Below is a small trained network, with its code and all its weights. Each question gives an input and a target symbol and asks what happens when units are switched off, that is, made to give their printed mean instead of their output.

import numpy as np


def w(rows, s, z=0):
    codes = np.array(rows[::2]) - 128.0
    scale = np.full(codes.shape[1], s)
    scale[-1] = z or s
    return codes * scale


def f(y):
    return y / 2 * (1 + np.tanh(0.7978845608 * (y + 0.044715 * y**3)))


def softmax(a):
    e = np.exp(a - a.max(-1, keepdims=True))
    return e / e.sum(-1, keepdims=True)


def log_softmax(a):
    a = a - a.max(-1, keepdims=True)
    return a - np.log(np.exp(a).sum(-1, keepdims=True))


def net(x, mask):
    ids = ['αγδεηθλμστφψω'.index(c) for c in x.split()]
    T = len(ids)
    res = E[ids] + P[:T]
    u = 0
    for l in range(3):
        q, k, v = (res @ M[l].T for M in (Q, K, V))
        z = softmax(np.where(np.tri(T) > 0, q @ k.T / 4**0.5, -1e9)) @ v
        res = res + np.where(mask[u], z, O[l][:, -1]) @ O[l][:, :-1]
        u += 1
        y = f(res @ A[l][:, :-1].T + A[l][:, -1])
        res = res + np.where(mask[u : u + 12], y, B[l][:, -1]) @ B[l][:, :-1]
        u += 12
    return log_softmax(res[-1] @ U[:, :-1].T + U[:, -1])


Q, K, V, O, A, B = {}, {}, {}, {}, {}, {}
E = w([
[103,169,149,205,131,60],'α',
[109,143,119,213,122,99],'γ',
[71,162,152,88,165,203],'δ',
[163,105,91,120,61,140],'ε',
[107,123,87,68,126,219],'η',
[153,118,25,94,46,123],'θ',
[104,134,142,157,134,163],'λ',
[96,164,60,37,114,152],'μ',
[123,155,165,115,87,111],'σ',
[133,182,205,113,107,49],'τ',
[55,209,193,140,203,70],'φ',
[85,210,8,182,129,165],'ψ',
[197,64,168,143,172,229],'ω',
],0.017)
P = w([
[69,119,127,149,71,132],'0',
[116,82,76,95,114,33],'1',
[87,133,143,149,83,157],'2',
[79,108,101,88,202,93],'3',
[137,143,152,140,94,180],'4',
[88,121,105,99,245,123],'5',
[187,145,150,133,105,193],'6',
[140,126,96,132,237,81],'7',
[219,160,158,130,119,224],'8',
[146,155,94,120,254,83],'9',
[181,164,161,136,112,217],'10',
],0.013)
Q[0] = w([
[61,168,98,101,180,136],'L0H1',
[71,133,90,106,194,100],'L0H1',
[104,150,84,124,254,167],'L0H1',
[146,136,172,158,70,156],'L0H1',
],0.008)
K[0] = w([
[188,247,106,85,112,139],'L0H1',
[134,162,128,187,181,111],'L0H1',
[182,136,133,110,187,139],'L0H1',
[59,146,150,115,86,110],'L0H1',
],0.013)
V[0] = w([
[134,172,175,114,2,135],'L0H1',
[45,148,67,139,141,154],'L0H1',
[18,168,59,77,167,126],'L0H1',
[58,123,106,90,75,149],'L0H1',
],0.0064)
O[0] = w([
[3,139,68,165,83,121,96],'L0H1',
[27,84,174,88,94,126,229],'L0H1',
[19,135,31,209,129,38,254],'L0H1',
[140,172,253,201,161,218,170],'L0H1',
],0.0056,0.0082)
A[0] = w([
[150,92,89,88,127,132,238],'L0N1',
[148,59,72,132,118,60,227],'L0N2',
[187,138,114,191,105,163,94],'L0N3',
[118,85,93,2,159,28,157],'L0N4',
[154,106,87,169,101,195,55],'L0N5',
[156,113,40,126,208,138,254],'L0N6',
[149,145,188,187,131,94,113],'L0N7',
[110,199,122,89,147,135,227],'L0N8',
[131,80,128,136,136,115,221],'L0N9',
[113,137,148,74,126,178,129],'L0N10',
[170,84,63,115,139,7,156],'L0N11',
[162,170,97,173,15,134,105],'L0N12',
],0.0088,0.0025)
B[0] = w([
[58,199,163,107,85,100,144],'L0N1',
[84,156,167,112,181,134,167],'L0N2',
[106,76,124,176,139,152,149],'L0N3',
[102,93,158,204,208,128,220],'L0N4',
[153,69,104,147,41,123,170],'L0N5',
[107,230,181,208,163,57,255],'L0N6',
[166,191,165,1,60,60,149],'L0N7',
[123,164,133,130,129,83,243],'L0N8',
[87,23,169,153,204,8,134],'L0N9',
[90,15,93,45,110,85,148],'L0N10',
[84,132,137,72,203,206,197],'L0N11',
[87,123,118,174,42,79,205],'L0N12',
],0.0061,0.0058)
Q[1] = w([
[85,53,180,157,254,135],'L1H1',
[49,104,170,200,169,34],'L1H1',
[69,109,136,105,155,99],'L1H1',
[184,217,205,130,55,201],'L1H1',
],0.0086)
K[1] = w([
[159,119,152,173,167,148],'L1H1',
[221,233,128,177,133,147],'L1H1',
[139,200,100,2,126,174],'L1H1',
[120,91,162,106,92,108],'L1H1',
],0.0083)
V[1] = w([
[18,80,229,67,122,196],'L1H1',
[169,216,109,67,27,102],'L1H1',
[123,97,28,71,202,200],'L1H1',
[205,64,3,201,152,119],'L1H1',
],0.0061)
O[1] = w([
[208,168,165,9,178,191,181],'L1H1',
[50,136,162,141,157,75,34],'L1H1',
[52,95,95,187,76,2,37],'L1H1',
[107,99,76,167,99,51,2],'L1H1',
],0.0063,0.0044)
A[1] = w([
[162,74,206,101,127,43,209],'L1N1',
[121,117,71,110,87,171,112],'L1N2',
[131,141,158,55,162,179,254],'L1N3',
[178,232,112,108,8,155,100],'L1N4',
[102,90,207,180,91,143,143],'L1N5',
[94,186,105,141,108,141,145],'L1N6',
[115,71,162,47,16,202,119],'L1N7',
[139,37,160,126,47,120,85],'L1N8',
[17,143,127,105,120,113,135],'L1N9',
[187,255,182,128,45,135,150],'L1N10',
[167,27,142,158,148,134,124],'L1N11',
[101,81,97,150,47,117,88],'L1N12',
],0.0087,0.0042)
B[1] = w([
[39,152,100,224,143,94,142],'L1N1',
[106,172,97,54,119,122,161],'L1N2',
[138,199,169,162,158,89,245],'L1N3',
[43,84,88,145,75,102,218],'L1N4',
[91,45,109,114,118,245,144],'L1N5',
[253,137,209,131,121,95,226],'L1N6',
[50,170,74,111,194,218,204],'L1N7',
[158,90,6,144,81,135,139],'L1N8',
[185,101,105,173,80,75,254],'L1N9',
[107,124,189,133,25,89,218],'L1N10',
[117,160,79,211,171,138,130],'L1N11',
[184,177,170,56,103,186,159],'L1N12',
],0.0066,0.0099)
Q[2] = w([
[96,38,135,245,171,183],'L2H1',
[31,26,214,121,28,178],'L2H1',
[159,78,2,175,175,141],'L2H1',
[142,196,202,142,112,113],'L2H1',
],0.0056)
K[2] = w([
[136,115,253,224,118,164],'L2H1',
[166,115,126,52,71,88],'L2H1',
[203,118,73,78,129,87],'L2H1',
[253,102,203,176,92,113],'L2H1',
],0.0067)
V[2] = w([
[150,133,52,169,177,98],'L2H1',
[9,2,143,97,91,80],'L2H1',
[155,117,163,151,128,189],'L2H1',
[160,131,129,21,124,131],'L2H1',
],0.0078)
O[2] = w([
[183,125,113,88,186,126,97],'L2H1',
[175,154,92,83,125,92,12],'L2H1',
[219,1,237,192,110,165,104],'L2H1',
[219,172,2,40,156,86,2],'L2H1',
],0.0077,0.0068)
A[2] = w([
[76,126,120,205,64,190,105],'L2N1',
[30,146,175,109,120,113,160],'L2N2',
[143,196,136,93,14,78,132],'L2N3',
[83,41,104,27,41,241,142],'L2N4',
[51,159,131,132,111,253,69],'L2N5',
[96,177,80,152,251,176,144],'L2N6',
[124,113,63,255,121,113,101],'L2N7',
[110,53,43,90,98,239,2],'L2N8',
[38,142,138,103,113,182,211],'L2N9',
[80,66,162,8,222,119,127],'L2N10',
[181,93,44,247,71,248,148],'L2N11',
[174,130,183,192,79,74,157],'L2N12',
],0.0088,0.0043)
B[2] = w([
[120,107,141,89,173,72,245],'L2N1',
[146,116,91,161,172,101,249],'L2N2',
[156,116,83,126,95,68,220],'L2N3',
[66,131,129,216,118,146,201],'L2N4',
[132,78,113,78,184,137,225],'L2N5',
[156,113,153,37,85,103,228],'L2N6',
[165,92,91,144,129,129,209],'L2N7',
[62,152,77,101,95,134,169],'L2N8',
[216,159,128,159,193,104,227],'L2N9',
[175,2,192,178,82,176,155],'L2N10',
[195,198,151,108,60,198,198],'L2N11',
[61,95,151,86,74,189,215],'L2N12',
],0.0085,0.019)
U = w([
[12,72,122,61,117,145,111],'α',
[33,135,150,195,93,189,92],'γ',
[101,146,89,166,101,125,109],'δ',
[136,143,129,143,107,176,139],'ε',
[202,62,108,137,63,116,165],'η',
[201,186,76,163,152,101,127],'θ',
[15,53,171,85,71,134,97],'λ',
[85,110,128,51,109,73,75],'μ',
[127,213,142,239,151,178,253],'σ',
[41,237,207,155,95,139,166],'τ',
[169,122,153,100,152,115,98],'φ',
[92,47,73,255,148,112,146],'ψ',
[60,19,194,225,73,209,39],'ω',
],0.0079,0.0056)

Each question gives the input, a string of symbols that net reads in full, and the target symbol t.
The units are the heads (4 rows each of Q, K, V and O) and the neurons (one row each of A and B). Each row of codes is followed by its name. A weight is (code - 128) times the scale printed after its matrix; where a second scale follows, it is the last column's (O, A, B and U).
mask holds one flag per unit, layer by layer, with each layer's heads first. A switched-off unit (its flag False) gives its mean, the last column of its rows in O or B, instead of its output. The means were averaged over made-up inputs and are rounded, as every weight is.
A unit's drop is (log p(t) with every unit on - log p(t) with that unit switched off) / (log p(t) with every unit on - log p(t) with every unit switched off).
The circuit of an input: a set's keep is (log p(t) with only the set's units on - log p(t) with every unit switched off) / (log p(t) with every unit on - log p(t) with every unit switched off). Starting from the 12 units with the biggest drops (on a tie, the unit counted first), units are removed one at a time, each time the one whose removal leaves the highest keep (on an exact tie, the one counted first), for as long as the keep stays at least 0.8.
circuit, biggest first: the units of the circuit, biggest drop first
most important unit: the unit with the biggest drop
top k neurons: the k neurons with the biggest drops, biggest first
top k neurons in layer l: the k neurons of layer l with the biggest drops, biggest first
input ψ μ ω σ, target ω: most important unit	L0H1
input η ε ψ λ ω ε φ ψ ψ ε, target ψ: top 3 neurons	(L2N11; L1N6; L0N4)
input ψ λ ε η η η σ θ φ η, target φ: top 2 neurons in layer 1	(L1N10; L1N4)
input ε θ θ δ σ φ, target φ: circuit, biggest first	(L2N6; L1H1; L2N12; L2N10)
input φ θ ω φ, target ω: top 2 neurons	(L2N10; L1N11)
input η ψ φ ε δ φ α μ, target φ: top 2 neurons	(L2N6; L0N4)
input μ σ φ φ η τ φ η ψ η, target ψ: circuit, biggest first	(L1H1; L2N11)
input ψ ψ α λ, target ψ: top 2 neurons in layer 2	(L2N11; L2N6)
input τ μ α ψ σ ψ η δ, target ψ: circuit, biggest first	(L1H1; L2N11; L0N10)
input φ ψ φ ψ λ, target σ: top 3 neurons	(L2N9; L2N4; L2N12)
input η θ ψ ψ ψ γ φ η ψ η, target ψ: circuit, biggest first	(L1H1; L2N11)
input ω φ φ ψ ψ σ ψ φ φ σ, target φ: circuit, biggest first	(L0N12; L2N4; L0N5; L1H1)
input φ ψ φ ω τ φ η α, target φ: circuit, biggest first	(L0N11; L0H1; L2N4)
input λ δ ψ λ ψ γ λ ψ ε, target γ: top 3 neurons	(L2N4; L2N8; L2N11)
input δ φ α σ, target φ: circuit, biggest first	(L1H1; L2N4)
input ε α α ψ μ ω λ, target σ: top neuron	(L0N6)
input φ ω ε η γ σ η φ ψ δ, target ψ: circuit, biggest first	(L1H1; L2N11)
input ψ ψ σ θ ψ φ, target ψ: circuit, biggest first	(L1H1; L2N2)
input γ τ θ τ γ λ ψ θ, target ψ: circuit, biggest first	(L1H1; L0N4)
input ω φ ψ η α η η λ η, target α: top 3 neurons	(L0N10; L1N7; L2N5)
input θ τ ε ψ φ ψ ψ φ φ λ, target φ: most important unit	L0H1
input ψ η ψ φ ψ η λ ψ φ τ, target ψ: circuit, biggest first	(L0N6; L1H1)
input φ ψ ψ σ γ ω ε μ, target ω: top 4 neurons	(L2N10; L1N11; L1N1; L2N1)
input σ φ γ ψ ω ψ, target ω: top 2 neurons	(L2N12; L1N11)
input φ φ ψ θ α φ φ τ, target φ: top 2 neurons	(L0N11; L2N6)
input λ λ η θ φ ψ η φ ψ λ, target ψ: top 2 neurons	(L2N11; L0N9)
